[-21 -22 -25 -77  37  28   6 -10   9 -29 -22 -40  19  -1 -41  34   1 -66
  -6  25  52 -66 -32 -27  -6 -29   2   0 -45  25 -23   5] : 2
[-13 -14 -24 -52  27   7   1  19 -12  11  -7 -34  -6   1 -24  13   7 -27
 -10  10  16 -37 -28 -11   0 -19 -15   2 -30   4  11  -7] : 0
[ 39   4 -24   1  39  23   3  28   2   0  -8 -28   5   6 -55  10   8  -6
   4  12  48 -26   1 -25 -10   2 -30 -11   1  -7 -16 -34] : 6
[-81   9  31 -62 -30 -35  -3  -1 -16 -43  24  -1 -30  18   3  31  10 -12
 -19  21 -25  62 -40  24  23   6   9 -36 -16  11 -25   1] : 2
[ 26   1   5 -45  18  18   6 -17  19 -36  25 -10  27   6 -14  27  13 -25
  16   5  -2   3   3 -58  42   4  -4  28  -2  10   2   6] : 7
[-94  27   5 -12  22 -26  -3  16  35  24  -1  -7 -63  18  15 -44  56 -10
 -21 -21 -33  74 -26  10   5  53 -24  21 -27  26  23  14] : 10
[  3  -5 -19 -54  21  21   3 -21   4 -27  16  -7  -5  -6 -32  36   4 -38
  15  17  35 -33   7 -40  16 -13  -9 -28  -3  12 -31   9] : 6
[-29  -2 -21 -47  17  15   0   1  -7 -34  -5 -21   7   8 -23  23  -6 -47
  18  38  14 -23  -6 -59  19  14 -12 -26 -23 -12 -31  16] : 4
[  5   2 -18 -58  45  25  -4  15   4 -16 -26 -40  19  22 -46  40  -1 -53
  14  36  37 -53  -4 -59 -20  21 -20   5 -31  -8  -7 -16] : 1
[-15 -12 -12 -52  32  26   9 -20  10 -25  -7 -26   8   6 -29  25  -3 -38
   4  40  13 -49 -15 -73  18 -16 -12  10 -28   8 -25  10] : 0
[ 28  -1 -32 -17  25  21   8  28   3 -12  -7 -38   8  13 -42  38   6 -33
  -5  36  22 -43 -34 -22 -11   6 -27 -16 -28 -14  -2  23] : 7
[-11   7 -17 -57  40  18   2  45 -10 -31  -8 -41  26  17 -12  26  -7 -20
  15  37  48  15 -20 -26   1   0 -24 -41 -11 -10 -44  -8] : 2
[  9  -2 -36 -32  21  26   2  15  10 -18 -21 -25  29  25 -45  13  21 -45
  23  15  42 -29  -2 -42 -20   5 -23  -5 -23   9 -22  10] : 7
[-47  16  18 -10  15 -11  -9   6  -8   2   8 -54  25  24 -22  58  14  37
   2   2  -2  88 -36   2  29   0   1 -21  21   4 -20 -44] : 8
[ 33 -28 -56 -23  36   5  -6   3  -3   6  -9 -27  32  26 -45  11   2 -60
  28   5  47 -50  -5 -68   6  -5 -22  -5 -21  20 -15 -12] : 6
[ 16   4 -67  47  -2 -10  14  15  28  32 -11 -19  15  14 -23 -10  51  -9
  11 -31  14  -5  11   8 -58 -18 -26 -10  17  71 -28  23] : 10
[  1  -7 -34 -41  42  15 -10   8   2 -19 -16  22  10   0 -15  14  -1 -44
  15  23  57 -75 -20 -44 -17  15  -5  12 -14   1  -4  14] : 3
[-19  -4  15 -48 -33 -67 -42   3   1 -25   3  40 -17  22   6  32  18 -68
  40  10 -29  18 -33 -82 -59  23  10  10   7  20  -5  68] : 3
[ -1  -1 -13   3  13  -6  -4  13   7  -3 -26 -24   5  36 -48  21  -9 -58
  30  19  32 -36  11 -39 -29  12 -34 -23 -38   7 -16  -1] : 6
[ 26 -38  11 -20 -51 -36 -35  -4 -20  26   8  34 -41 -19  -5  19  20   1
  20  -2 -22 -27  14  -2 -65   7  43  26  27 -18  33  23] : 1
[  7  11  -9 -27  24   7   4  -3  -6  -4 -29 -17  35  21 -49  24 -17 -31
  34  34  52 -34  -3 -48 -15  -7 -10 -29  -8   6 -34 -20] : 7
[  1 -17 -42 -22  21   9   8  14  14  15  -1  -7   2   8 -53 -10  39 -54
   7  22  -6 -57 -24 -43 -16  30 -17  30 -34  -2   8 -12] : 4
[ 16 -11 -48 -44   8  27   3   5   4  -2 -24 -38  11  34 -56  32  -8 -52
  18  23  45 -39   5 -24 -14   8 -24 -51 -24   1 -24   2] : 10
[  3  -4 -45 -10   2   7  14  -4  21 -15  -5 -10  25  13 -46  49  18 -56
  45  17   5 -40  25 -17 -28 -27 -37 -28 -36  24 -40  28] : 10
[ -4 -24 -42 -40   8  17  -3 -11   7   0  16 -20  18  19 -33  26  21 -42
  15  12 -11 -32 -38 -23  11  -5 -13  -3 -32  25   8  34] : 8
[  4 -30 -36  -3   8 -11  -8 -11  -4 -28 -29 -23   9  26 -37  13 -19 -61
  26  14  44 -95  24 -48 -22 -23 -20 -10 -47  37 -13  16] : 9
[ -2  -8 -23 -32  30  30 -15  13  23 -17 -23 -20 -11  23 -49  15  17 -31
  27  16  30 -38 -15 -43 -26  20 -31 -14 -20 -18  -3  41] : 5
[-90   2  29 -59  11 -39 -26 -44  26  -7  34  18  23  17 -20  80  56 -45
  47  -8 -39  44 -37 -54  -6  20  16  21  -7  11  -4  26] : 5
[ 46 -32 -34 -35  31  20   1   9  19  -7 -40 -46  12  13 -55  17 -15 -52
  30  17  57 -62  -6 -53  -5 -32 -31 -15 -24  11 -33  -6] : 10
[ -6  -2  -5 -34   9  28  17   3   3 -29 -12  -2  10  12 -42  14  -2 -36
  37  35  28 -32   2 -22   4 -24 -23 -32 -35  10 -37   5] : 5
[ 28 -27 -47 -32  15  33   5 -18  17   7 -15  -4 -17  -5 -59   2  27 -35
   3  21  23 -83 -13 -25 -23  -1  -3  15 -24  -1   7  24] : 7
[-16  -1 -22 -41  22  10   1  18   8 -38   3 -21  12  30 -15  18   5 -60
  -3  16  38 -48 -11 -23  -9  21 -30 -21 -40  15 -16   7] : 9
[ 21   5 -39   1  30  24   2  24  12  -7 -27 -32  16  29 -29  -1   4 -57
  32  22  33 -31   6 -72  -5   4 -48 -13 -33  -2 -14 -15] : 8
[-11 -20 -12  -3  13  12  12  42  14  15 -13 -30  26  18 -41   0  32 -68
  25  22  22 -32  -9 -46 -35   5 -27  20 -57  16  -5  -5] : 10
[ 10   8 -23 -54  56  18   3  31  -4 -27 -13 -12  41  17 -44  36  -3 -31
  33  33  60 -20 -14 -20   1  -4 -24 -19 -23  -3 -29 -28] : 2
[-10   9 -13 -62   1   2  -2  27   5 -44  -6 -32 -16  20 -37  41   4 -49
  21  29   3 -12  -9 -17 -21  15 -29 -36 -23   5 -20  47] : 4
[ 18  -1   4 -49  15  21   6  26  -6 -19 -22  -8  13  14 -36  34 -15 -50
  24  40  40 -34 -17 -18   2  -5 -19 -35 -37  -7 -25 -23] : 1
[-16  -7 -25 -63  21  25   5 -31 -14 -25   5  -2  -6   4 -53  18  -9 -23
 -12  28  44 -92 -34 -14  14 -11  -2 -31 -13  15  -8   9] : 5
[ -7 -13 -12 -34  29  14   4  10  -9 -14 -24 -29   8  13 -31  35  -3 -27
   0  31  36 -29  -6 -35  16  -7  -8  11 -31 -18 -16 -46] : 0
[ -2 -53 -58  38  24   6 -41 -17 -12  18 -29 -23  14  25  -3 -29  -1  14
  32 -14  60  -9  28 -89  23  12  13  -8  17  -5 -11   8] : 9
[-29 -28  23  44 -49  -8 -18 -41   5   6  17  36  28   6 -13  10  47 -22
  24 -21 -39  42  48 -39  -6  21  46  55 -22  -6  17 -26] : 9
[ 13 -23 -31 -55  23  19  -5  -5 -13   8 -40 -23   7  14 -60  -1 -34 -39
  18  44  53 -96 -11 -41 -26  16   5 -17 -15  -6 -10  -3] : 4
[-15   4 -37 -55  37  41  12  15  15 -26 -18 -50  19   5 -29  39   6 -57
   7  19  46 -27  -8 -55  -2 -13 -30 -29 -23  12 -35   0] : 3
[-29 -25  -1  28   6  -6  -9 -79  28   5 -22  20  -7 -12  10 -41   7  -8
  17  -2 -65  10  15 -95  36 -31  22  75 -21  28 -10  34] : 0
[ 25  -2 -22 -30  28  16  -4  46   1  -6 -44 -30   5  32 -44   5 -22 -39
  21  19  56 -53 -29  -8 -13  -3 -48 -51 -33   6 -18  -5] : 1
[-27 -16 -30 -16  21  23   0   3 -15  -6 -30 -38  25  34 -32   5 -15 -38
   6  34  32 -47   4 -67   5   4 -17  -3 -42  -3 -15 -11] : 0
[-73  18  22  16  -1 -38  -2 -11   6  21  -7 -44  15  49 -37  36   7   5
  22  -5  -3  70  -1  -1   4   4  -9 -48 -13  53 -15 -29] : 9
[ 56  -9 -32 -19 -18 -16  -3  14  41  29   7  -4 -36  40  -5 -27  23  -9
   2 -43  -5  24 -19  -8   5  34 -23 -15  38  45  31   3] : 3
[   8  -28  -39    3   -5   13    0   11   -2    3  -48  -22    7   27
  -56  -11   -4  -54   28   17   57 -114   19  -32  -71  -12  -24  -13
  -32    7  -15    2] : 5
[-96  34  28 -51  -6  13  14 -18  16 -20   6 -37  -3  23 -24  68  18 -25
 -16  28  -9  67  -6  12   5  32   3 -40 -23  -4 -39 -16] : 10
[-19   7 -43 -53  30  16  -2  -4  -4 -14 -28 -19   9  29 -42  23  11 -61
  11  15  53 -37 -13 -27  -3   4 -16 -16 -33  17 -14 -31] : 8
[  3  14  -7 -21  31  13   5  21   7 -33 -17 -17  19  18 -18  44 -12 -48
   8  36  33 -38 -34 -22 -17   0 -26 -26 -30 -10 -29  20] : 5
[ 36   9 -38  18  10   9  11  31  10  -8 -15  -9 -17  17 -20   3  18 -31
  24  10  37 -10   3 -23   9  -9 -44 -33 -12   7 -17 -28] : 8
[ 13 -14  -2 -11  33  22  -5   5   2 -25 -23 -28  13  14 -39  22 -15 -30
   9  30  45 -70  -5 -60  -7   5 -16  13 -21 -29  -5 -15] : 5
[ 28 -18 -25  -5   4  31   4  29  -5 -10 -31 -20  27  21 -21  -2  -7 -43
  31  18  71 -33  35 -40 -21   4  -7  -8 -21   9 -20   3] : 10
[-37  25  47 -63   6 -31  -7  42   2 -22  -2 -29  17  28  -4  59  14  11
  23  19  12  90 -44  26 -34  10   2 -24  20  13 -45  16] : 7
[-35  -5  12 -15   5 -23 -29 -59  13  26  21   1 -29  -1 -28   5  29  -3
   4 -15 -46  31   5 -67   8  25  29  29   4  16  46  12] : 9
[-19  -1 -28 -57  45  22   2  -2  -6  -1   0 -37  15   6 -36  37   8 -57
  -7  37  48 -43 -19 -56 -25  16   5  -2 -20  15 -19   9] : 6
[-14  -9 -20 -33  25  31  19   6 -10   9  18 -16  27  12 -44   8  15 -11
  16  34  47 -28   9 -28   9   7  -5 -30 -13  14 -24 -49] : 9
[ -3   5 -41 -24  33  25  10   7   4 -10   7  12   0 -13 -28  -3  28 -19
  13  25  18 -34  12 -28  -4   3 -23   3 -15  -8 -26  -2] : 10
[ 20   8 -29 -31   6  33  11  26   1 -22  18 -14  -4  21 -20   4   7  13
 -13   4  32 -26  23  51 -13  27 -23 -38   2   4  -2  -2] : 9
[ -4   0 -10 -53  35  16  -7  28   5   0 -34 -17 -25  17 -31  35  11 -59
  18  44  56 -34 -29 -21 -36  25  -4   0 -39  -8   9   4] : 8
[ -2 -14 -12 -51  43  15 -16 -17   3  12  17 -20   4   7   1   3  25  16
  15 -14 -46  99  -4 -28  96  18  10  59 -12 -30  36 -49] : 8
[ 34 -16 -30 -24  20  33  -2 -10  -4 -17 -42   1  -7  20 -40 -18 -29 -38
  32  31  50 -65  15 -54   6  -5 -14 -20 -26  -9 -12   8] : 5
[ 13 -10 -52 -45  32  15   3   4   4 -15  -9  -9  45  24 -34  21   6 -56
  49  27  38 -54  -2 -56  -6  -5 -29 -17 -26   8 -33  22] : 7
[ 10 -11  -9 -50  34  26  -2 -11  17  -5   6   0   7  10 -35   7   4 -38
  27  30   7 -34   1 -49  -1  18  -7   5 -33   3   6  17] : 9
[ 30 -12 -25   2   0  19  15  15   3   5 -19 -27  17  13 -39   4  11 -26
  12  22  53 -49   4 -36 -28  -7  -9 -11  -3  12 -24 -16] : 7
[ 25  -1 -25  13   2  29  12  30  16 -48 -12 -37   4   7 -23   5  -9 -13
   7   2  10 -23   0   6  20 -20 -43 -34 -20  16 -24  44] : 4
[ 15 -10 -37 -24  15  35  13   5  -8 -21   7 -30  39  14 -22  29 -16 -51
   3  26  42 -54   0 -45  22  -4 -17 -30 -27   9 -18  10] : 10
[ 22  -9 -68 -38  19  13   9 -30 -12  -3 -25   0   2  15 -37   4  -7 -50
   8  22  33 -59  -1 -54  17 -29  -7 -20 -21  34 -24  -4] : 0
[-28   7 -24   1   4  20   6  -8  -5 -20  -9 -26  11   1  -7  24  -3 -38
  -9  11  39 -12   3 -35  14 -11  -4 -37 -18  16 -31  15] : 10
[ 26   8 -37 -14   2  -1 -20 -43  36 -27  11  46 -12  13  32   1  20 -26
  67 -29 -23  19  70 -46  21  16 -14  21  13  11  11  50] : 8
